Questions about the array below.
1) What is the smallest entry in the first column?
2) What is the 2nd entry on the diagonal from the top-right corner?
3) What is the fifth entry from the end, reading row by row?
4) What is the entry in the top-right corner?
5) What is the 2nd-last entry, reading row by row?
6) What is the third entry in reading order?
7) What is the 1st entry in reading order?
8) What is the entry just left of 42?
[[ 0  0  0 -1  1]
 [-1 -1  2  2  2]
 [-1 -1  4  0  1]
 [ 0 -1 -1  2 -2]
 [-1  0  0  0 -1]
 [ 0 -1  3  2 -1]
 [ 2  1 -1  0  0]
 [-2  1  0 -1 -2]
 [ 9 42 25  3 40]
 [ 2 -1  0  0 -2]
 [ 0 -1  0  0  2]
 [ 0  2  0  0  0]]
1) -2
2) 2
3) 0
4) 1
5) 0
6) 0
7) 0
8) 9

Read these off the array that follows.
1) The entry just right of the centre entry?
2) The entry just right of the smallest entry?
3) The entry just right of -136.06?
[[   7.70    5.13  -45.53   61.04   12.49   28.09 -146.19   68.51    1.35
   -74.66    1.95  -30.31  -71.28]
 [ -18.43   61.20   27.99 -115.86   11.32 -102.48  166.17   82.29   42.84
   -93.15    8.82  -87.03   59.55]
 [ -18.83   34.57  -41.63 -136.65   11.10 -136.06  255.27   86.60   24.60
   -68.89    8.14 -125.29  -16.16]
 [  -0.99  -29.78 -145.31  -95.93   11.62  -27.87   91.47   40.39  -38.56
   -27.77    6.07   -7.86 -181.29]
 [  13.20  -36.19   35.49   39.62   11.04    8.98  -94.15 -160.37   -3.56
   102.40    6.64  -60.36   25.40]
 [  13.90   17.08   82.35    9.06   10.95   41.65 -196.23  -45.92  -27.56
     2.54    4.98    2.33   96.80]
 [   0.28    7.40    7.33    2.47   11.10  -91.65   32.13  -46.49   16.82
    49.61    4.16 -163.63   29.48]
 [  -8.95  -16.87 -120.59 -170.20   11.03  -80.76  197.32   -6.33  -30.44
    14.79    8.79  -27.12 -137.55]
 [   9.54  -41.79  -83.33 -125.24   10.33  -35.55   12.28 -137.63  -79.74
   138.27    6.43   -8.77  -96.46]
 [  -7.85   10.31  -24.87  -26.77   11.88  -20.20  105.91  126.34   29.60
  -150.54    7.78  -50.85  -32.27]
 [  -3.80   20.63   -2.09 -109.32   10.44  -63.75  115.13   79.39  -27.02
   -71.23    6.90  -70.81   30.37]
 [  -6.63  -26.09 -105.29 -175.53   10.70  -91.96  186.92  -90.08  -34.45
    90.26    9.30  -37.89 -119.39]
 [  27.92  -54.07  -11.54   73.95   11.56  122.10 -295.73 -114.17  -59.56
    56.79    3.84   66.86  -56.90]
 [ -12.14   -2.20   -7.50 -117.28   10.70 -130.50  216.69 -117.26   28.18
    92.81   10.34 -128.08    6.70]
 [ -17.89   52.47  -38.49 -166.43   11.66 -123.48  113.39  -54.53   25.22
    54.41    8.08  -48.78  -34.33]]
1) -6.33
2) -114.17
3) 255.27

Read these off the table that follows. Indices start at 1.
1) Find the top-left entry.
2) Find the entry at row 3, column 1.
3) Find the entry at row 3, column 2.
4) Find the entry directly above -30.
5) Find the entry just right of 26.
6) Find the entry at row 1, column 3.
7) Find the entry directly below the largest entry.
8) Find the bottom-left entry.
  7    8    0  -18
-14   -1   -4    9
  0    0    0    0
  0    3   -4   -4
  2   13   -1   -8
 17  -11   15  -20
 25   26   -3  -40
  0    0    0    0
 28   12  -17    1
 32    1  -22  -25
 -2  -19  -30   36
-16    0   -5   12
 -7   -9  -20   31
  2   -1    1    0
 22  -10   -6   34
 27  -20   19  -29
1) 7
2) 0
3) 0
4) -22
5) -3
6) 0
7) 12
8) 27

[[-1, -32, -25, -9, -2, -23, -31, 12, 8, -22, 6], [-36, -5, -11, -17, -31, -11, -6, -8, -20, -29, 15], [-11, 6, -33, -38, 16, -30, -16, 41, -36, 14, 32]]
The entry just left of the smallest entry is -33
What is the entry just left of -23?
Answer: -2
What is the entry just left of -17?
Answer: -11
What is the entry just left of -9?
Answer: -25
What is the entry just left of the centre entry?
Answer: -31
What is the entry just left of 32?
Answer: 14
The largest entry is 41
What is the entry just right of the smallest entry?
Answer: 16
What is the centre entry?
Answer: -11
What is the entry just right of -23?
Answer: -31
What is the 1st entry in reading order?
Answer: -1
What is the 4th entry in reading order?
Answer: -9
What is the entry just left of -16?
Answer: -30
